Below is a small trained network, with its code and all its weights. Each question gives an input and a target symbol and asks what happens when units are switched off, that is, made to give their printed mean instead of their output.

import numpy as np


def w(rows, s, z=0):
    codes = np.array(rows[::2]) - 128.0
    scale = np.full(codes.shape[1], s)
    scale[-1] = z or s
    return codes * scale


def norm(h):
    return h / np.sqrt((h * h).mean(-1, keepdims=True) + 1e-5)


def f(y):
    return y / 2 * (1 + np.tanh(0.7978845608 * (y + 0.044715 * y**3)))


def softmax(a):
    e = np.exp(a - a.max(-1, keepdims=True))
    return e / e.sum(-1, keepdims=True)


def log_softmax(a):
    a = a - a.max(-1, keepdims=True)
    return a - np.log(np.exp(a).sum(-1, keepdims=True))


def net(x, mask):
    ids = ['βγδεζθλμξπστφψω'.index(c) for c in x.split()]
    T = len(ids)
    res = E[ids] + P[:T]
    u = 0
    for l in range(2):
        r = norm(res)
        for j in range(2):
            rows = slice(4 * j, 4 * j + 4)
            q, k, v = (r @ M[l][rows].T for M in (Q, K, V))
            z = softmax(np.where(np.tri(T) > 0, q @ k.T / 4**0.5, -1e9)) @ v
            o = O[l][rows]
            res = res + np.where(mask[u + j], z, o[:, -1]) @ o[:, :-1]
        u += 2
        y = f(norm(res) @ A[l][:, :-1].T + A[l][:, -1])
        res = res + np.where(mask[u : u + 12], y, B[l][:, -1]) @ B[l][:, :-1]
        u += 12
    return log_softmax(norm(res)[-1] @ U[:, :-1].T + U[:, -1])


Q, K, V, O, A, B = {}, {}, {}, {}, {}, {}
E = w([
[103,136,129,140,108],'β',
[148,188,251,152,146],'γ',
[154,127,179,127,157],'δ',
[129,164,88,167,150],'ε',
[118,131,190,149,96],'ζ',
[114,102,71,147,113],'θ',
[147,173,106,141,153],'λ',
[143,115,120,139,159],'μ',
[107,152,66,88,165],'ξ',
[181,104,188,123,133],'π',
[128,199,141,194,98],'σ',
[126,130,163,106,192],'τ',
[163,91,135,77,129],'φ',
[99,146,201,105,174],'ψ',
[166,132,131,149,141],'ω',
],0.029)
P = w([
[138,36,94,254,209],'0',
[137,65,83,211,172],'1',
[144,89,76,183,152],'2',
[148,109,65,156,135],'3',
[159,147,52,135,99],'4',
[162,154,51,126,94],'5',
[158,161,43,120,78],'6',
],0.008)
Q[0] = w([
[137,155,157,143,73],'L0H0',
[168,70,72,241,77],'L0H0',
[253,160,103,137,26],'L0H0',
[200,115,175,200,112],'L0H0',
[196,199,89,163,150],'L0H1',
[108,116,172,73,114],'L0H1',
[130,94,182,107,146],'L0H1',
[164,204,110,106,99],'L0H1',
],0.017)
K[0] = w([
[127,149,157,170,87],'L0H0',
[171,66,51,237,107],'L0H0',
[202,175,62,57,3],'L0H0',
[229,126,148,194,113],'L0H0',
[201,136,105,72,74],'L0H1',
[69,161,154,143,156],'L0H1',
[80,121,142,81,167],'L0H1',
[134,185,130,107,72],'L0H1',
],0.016)
V[0] = w([
[108,166,90,2,153],'L0H0',
[74,152,77,231,202],'L0H0',
[219,104,181,186,119],'L0H0',
[99,106,138,158,93],'L0H0',
[43,148,160,106,210],'L0H1',
[100,84,73,133,140],'L0H1',
[146,132,103,150,194],'L0H1',
[89,150,164,114,168],'L0H1',
],0.0066)
O[0] = w([
[191,86,138,218,254,39],'L0H0',
[26,104,56,68,34,253],'L0H0',
[140,178,113,35,43,192],'L0H0',
[108,134,154,140,121,118],'L0H0',
[120,234,146,139,143,119],'L0H1',
[136,128,172,49,127,136],'L0H1',
[139,161,81,12,58,207],'L0H1',
[122,184,136,149,135,118],'L0H1',
],0.0058,0.005)
A[0] = w([
[125,130,41,115,123,65],'L0N0',
[207,153,42,86,101,75],'L0N1',
[196,71,155,144,119,124],'L0N2',
[143,183,69,142,132,151],'L0N3',
[132,90,211,53,158,161],'L0N4',
[147,62,58,30,242,161],'L0N5',
[174,14,82,115,122,143],'L0N6',
[210,95,221,77,21,70],'L0N7',
[114,115,111,7,107,80],'L0N8',
[160,139,184,76,132,146],'L0N9',
[107,136,148,83,241,123],'L0N10',
[26,111,18,81,176,252],'L0N11',
],0.011,0.003)
B[0] = w([
[141,65,110,154,164,184],'L0N0',
[205,128,115,107,186,199],'L0N1',
[82,98,165,119,114,133],'L0N2',
[143,125,70,109,172,173],'L0N3',
[39,63,109,145,156,155],'L0N4',
[86,253,106,113,40,199],'L0N5',
[214,119,114,144,52,168],'L0N6',
[111,50,44,131,37,187],'L0N7',
[194,198,142,204,165,176],'L0N8',
[91,76,110,105,96,152],'L0N9',
[177,84,36,82,109,155],'L0N10',
[109,37,150,202,103,245],'L0N11',
],0.014,0.011)
Q[1] = w([
[116,119,161,68,192],'L1H0',
[159,82,6,144,67],'L1H0',
[128,68,96,78,103],'L1H0',
[190,172,113,85,130],'L1H0',
[146,137,175,169,141],'L1H1',
[134,152,216,105,162],'L1H1',
[150,109,177,120,146],'L1H1',
[121,118,148,111,153],'L1H1',
],0.018)
K[1] = w([
[145,58,246,82,140],'L1H0',
[243,241,6,67,72],'L1H0',
[209,129,67,69,163],'L1H0',
[145,91,145,38,92],'L1H0',
[79,113,78,167,95],'L1H1',
[57,89,167,245,127],'L1H1',
[100,112,115,197,110],'L1H1',
[132,108,130,180,126],'L1H1',
],0.012)
V[1] = w([
[181,187,244,149,111],'L1H0',
[201,30,145,150,25],'L1H0',
[177,120,105,132,192],'L1H0',
[128,205,96,189,132],'L1H0',
[129,41,198,194,119],'L1H1',
[223,107,168,72,37],'L1H1',
[150,212,132,197,91],'L1H1',
[177,80,125,114,214],'L1H1',
],0.011)
O[1] = w([
[254,103,155,157,84,2],'L1H0',
[198,149,147,18,143,252],'L1H0',
[119,68,113,122,132,105],'L1H0',
[135,144,45,148,134,212],'L1H0',
[166,44,85,123,137,100],'L1H1',
[76,114,130,48,21,163],'L1H1',
[123,159,56,181,80,142],'L1H1',
[195,145,126,65,159,74],'L1H1',
],0.011,0.0081)
A[1] = w([
[142,19,188,171,90,162],'L1N0',
[175,189,207,165,19,253],'L1N1',
[64,72,170,126,61,116],'L1N2',
[104,198,151,9,132,163],'L1N3',
[135,38,145,67,95,119],'L1N4',
[159,124,121,189,28,87],'L1N5',
[11,187,155,95,164,109],'L1N6',
[207,201,156,173,145,97],'L1N7',
[85,95,108,100,132,82],'L1N8',
[93,90,161,21,206,109],'L1N9',
[61,57,110,167,87,80],'L1N10',
[121,145,151,246,191,131],'L1N11',
],0.011,0.0037)
B[1] = w([
[152,135,218,137,170,191],'L1N0',
[131,179,216,50,232,232],'L1N1',
[145,197,178,156,108,217],'L1N2',
[106,104,125,8,156,192],'L1N3',
[107,88,132,205,147,215],'L1N4',
[215,171,176,150,80,254],'L1N5',
[163,130,145,104,200,190],'L1N6',
[103,180,133,87,182,144],'L1N7',
[95,134,106,150,152,166],'L1N8',
[178,53,182,122,128,178],'L1N9',
[48,85,172,151,151,245],'L1N10',
[153,182,172,142,200,170],'L1N11',
],0.015,0.0052)
U = w([
[119,61,149,72,234,48],'β',
[197,77,164,210,92,3],'γ',
[98,93,207,183,166,35],'δ',
[72,138,221,91,130,94],'ε',
[137,49,73,176,185,123],'ζ',
[52,141,18,96,132,101],'θ',
[235,109,102,102,68,155],'λ',
[118,186,48,208,81,194],'μ',
[92,20,89,97,84,112],'ξ',
[144,25,154,128,57,35],'π',
[102,155,149,67,32,184],'σ',
[158,129,108,74,247,243],'τ',
[177,114,78,27,51,165],'φ',
[47,241,80,131,163,122],'ψ',
[237,190,181,118,137,57],'ω',
],0.013,0.0058)

Each question gives the input, a string of symbols that net reads in full, and the target symbol t.
The units are the heads (4 rows each of Q, K, V and O) and the neurons (one row each of A and B). Each row of codes is followed by its name. A weight is (code - 128) times the scale printed after its matrix; where a second scale follows, it is the last column's (O, A, B and U).
mask holds one flag per unit, layer by layer, with each layer's heads first. A switched-off unit (its flag False) gives its mean, the last column of its rows in O or B, instead of its output. The means were averaged over made-up inputs and are rounded, as every weight is.
A unit's drop is (log p(t) with every unit on - log p(t) with that unit switched off) / (log p(t) with every unit on - log p(t) with every unit switched off).
top k neurons: the k neurons with the biggest drops, biggest first
top k neurons in layer l: the k neurons of layer l with the biggest drops, biggest first
which heads matter: for each layer, one digit per head in row order, 1 if its drop is at least 0.15 and else 0, layers parted by /
input μ ε ω π, target φ: which heads matter : 11 / 11
input ζ β ε ξ τ γ, target ψ: top 3 neurons : [L0N7, L0N5, L0N11]
input φ μ θ β ξ γ ψ, target β: top 2 neurons : [L0N11, L0N10]
input θ σ β ε ξ λ, target τ: top 3 neurons : [L0N1, L0N11, L0N3]
input γ β σ ψ γ ψ, target τ: top 2 neurons : [L0N10, L0N11]
input μ ψ ζ μ δ τ, target ψ: top 4 neurons : [L0N5, L0N7, L0N4, L0N11]
input γ λ σ σ ζ δ, target μ: top 2 neurons : [L0N7, L0N11]
input β σ ζ, target μ: top 3 neurons : [L0N7, L0N11, L0N6]
input σ λ τ ζ τ τ, target θ: which heads matter : 10 / 00
input σ λ μ δ γ δ, target ξ: which heads matter : 10 / 00
input ζ β μ σ β, target μ: top 2 neurons : [L0N11, L0N6]
input σ σ δ, target μ: which heads matter : 00 / 00
input ζ μ ε σ σ θ, target μ: which heads matter : 00 / 11
input δ ε τ μ, target ψ: top 2 neurons in layer 0 : [L0N5, L0N10]
input ε β ζ π ω φ σ, target φ: which heads matter : 10 / 00
input σ ψ ζ τ ζ ζ, target ψ: which heads matter : 01 / 10
input σ θ ψ ψ ψ, target β: top 4 neurons : [L0N5, L0N10, L0N8, L1N9]
input γ φ σ μ, target ω: top 2 neurons in layer 1 : [L1N1, L1N5]
input ψ φ γ π θ φ μ, target σ: which heads matter : 11 / 01
input ξ ψ ε, target τ: top 2 neurons : [L0N11, L0N7]
input γ θ ζ γ μ, target λ: which heads matter : 00 / 11
input ε σ δ ε ω μ, target ω: top neuron : [L0N8]
input ε λ ζ τ ζ, target ψ: top 2 neurons : [L0N10, L0N11]
input ξ θ β ζ γ ω σ, target φ: which heads matter : 11 / 00
input ζ ζ β σ θ τ ξ, target μ: top 2 neurons in layer 0 : [L0N5, L0N11]
